Here is a tiny trained network, its code and every weight. The questions are about switching its units off for an input and a class, where a switched-off unit gives its printed mean instead of its output.

import numpy as np


def w(rows, s, z=0):
    codes = np.array(rows[::2]) - 128.0
    scale = np.full(codes.shape[1], s)
    scale[-1] = z or s
    return codes * scale


def norm(h):
    return h / np.sqrt((h * h).mean(-1, keepdims=True) + 1e-5)


def f(y):
    return np.maximum(y, 0)


def log_softmax(a):
    a = a - a.max(-1, keepdims=True)
    return a - np.log(np.exp(a).sum(-1, keepdims=True))


def net(x, mask):
    res = np.array(x, float).reshape(1, 2) / 4 @ E
    u = 0
    for l in range(2):
        y = f(norm(res) @ A[l][:, :-1].T + A[l][:, -1])
        res = res + np.where(mask[u : u + 12], y, B[l][:, -1]) @ B[l][:, :-1]
        u += 12
    return log_softmax(norm(res)[-1] @ U[:, :-1].T + U[:, -1])


A, B = {}, {}
E = w([
[156,119,131,176,3,75],'x0',
[50,255,47,237,120,112],'x1',
],0.0096)
A[0] = w([
[133,222,127,83,145,94,89],'0.n0',
[71,137,127,166,73,125,2],'0.n1',
[136,197,221,130,48,94,89],'0.n2',
[130,131,151,99,154,178,84],'0.n3',
[97,147,195,203,125,24,56],'0.n4',
[167,118,143,95,151,230,105],'0.n5',
[207,90,172,137,114,86,253],'0.n6',
[103,182,116,179,209,73,66],'0.n7',
[208,131,124,89,72,77,135],'0.n8',
[114,142,95,111,105,117,7],'0.n9',
[155,124,108,92,96,107,26],'0.n10',
[118,255,60,208,131,72,92],'0.n11',
],0.01,0.0023)
B[0] = w([
[79,129,216,139,153,161,154],'0.n0',
[154,147,86,129,161,144,162],'0.n1',
[118,67,118,110,132,44,171],'0.n2',
[124,67,65,155,155,73,161],'0.n3',
[157,177,55,116,141,61,167],'0.n4',
[254,99,123,50,188,109,182],'0.n5',
[63,203,100,243,138,122,203],'0.n6',
[75,166,191,128,121,155,186],'0.n7',
[104,97,145,181,115,153,184],'0.n8',
[202,123,82,102,145,147,134],'0.n9',
[85,125,129,181,131,112,143],'0.n10',
[194,96,133,55,134,217,246],'0.n11',
],0.0078,0.011)
A[1] = w([
[155,177,86,139,129,126,108],'1.n0',
[117,70,159,97,82,113,109],'1.n1',
[174,110,164,53,112,169,120],'1.n2',
[142,135,142,154,134,49,46],'1.n3',
[126,162,87,166,91,165,74],'1.n4',
[80,83,150,169,204,156,239],'1.n5',
[129,130,57,149,122,119,90],'1.n6',
[131,163,173,30,78,187,202],'1.n7',
[254,189,90,115,87,142,218],'1.n8',
[150,168,77,124,74,174,206],'1.n9',
[75,211,136,64,128,192,80],'1.n10',
[163,118,191,148,79,181,251],'1.n11',
],0.0093,0.002)
B[1] = w([
[126,87,101,34,115,175,177],'1.n0',
[98,164,40,127,54,93,158],'1.n1',
[134,145,104,161,118,103,228],'1.n2',
[68,122,161,105,113,93,167],'1.n3',
[165,38,136,125,180,130,184],'1.n4',
[157,166,144,65,92,146,254],'1.n5',
[165,160,107,96,180,94,171],'1.n6',
[115,141,114,205,56,150,225],'1.n7',
[184,101,183,112,194,52,254],'1.n8',
[165,47,159,31,205,43,220],'1.n9',
[90,153,168,146,111,158,242],'1.n10',
[2,171,140,228,88,56,196],'1.n11',
],0.0076,0.0056)
U = w([
[231,73,82,90,197,82,148],'0',
[91,109,86,239,75,50,176],'1',
[68,211,151,144,122,254,1],'2',
],0.0097,0.00091)

Each question gives the input, the list of numbers given to net, and the class t.
The units are the neurons (one row each of A and B). Each row of codes is followed by its name. A weight is (code - 128) times the scale printed after its matrix; where a second scale follows, it is the last column's (A, B and U).
mask holds one flag per neuron, layer by layer. A switched-off neuron (its flag False) gives its mean, the last column of its row in B, instead of its output. The means were averaged over made-up inputs and are rounded, as every weight is.
A unit's drop is (log p(t) with every unit on - log p(t) with that unit switched off) / (log p(t) with every unit on - log p(t) with every unit switched off).
top k neurons: the k neurons with the biggest drops, biggest first
top k neurons in layer l: the k neurons of layer l with the biggest drops, biggest first
drop when u is switched off: that unit's drop, to one decimal
input [0,8], class 2: top neuron in layer 0 : (0.n7)
input [0,4], class 2: top 2 neurons in layer 0 : (0.n7, 0.n0)
input [1,0], class 1: top 3 neurons : (0.n2, 0.n11, 0.n5)
input [1,5], class 0: top 3 neurons : (1.n9, 0.n4, 1.n8)
input [0,6], class 2: top 3 neurons : (0.n7, 0.n0, 1.n10)
input [1,3], class 0: top 2 neurons : (0.n4, 1.n8)
input [1,4], class 0: top 2 neurons : (0.n4, 1.n9)
input [-4,1], class 2: drop when 0.n7 is switched off : 0.2
input [6,8], class 0: drop when 1.n2 is switched off : 0.0
input [-1,5], class 2: drop when 0.n7 is switched off : 0.6
input [1,-8], class 1: drop when 0.n6 is switched off : 0.2
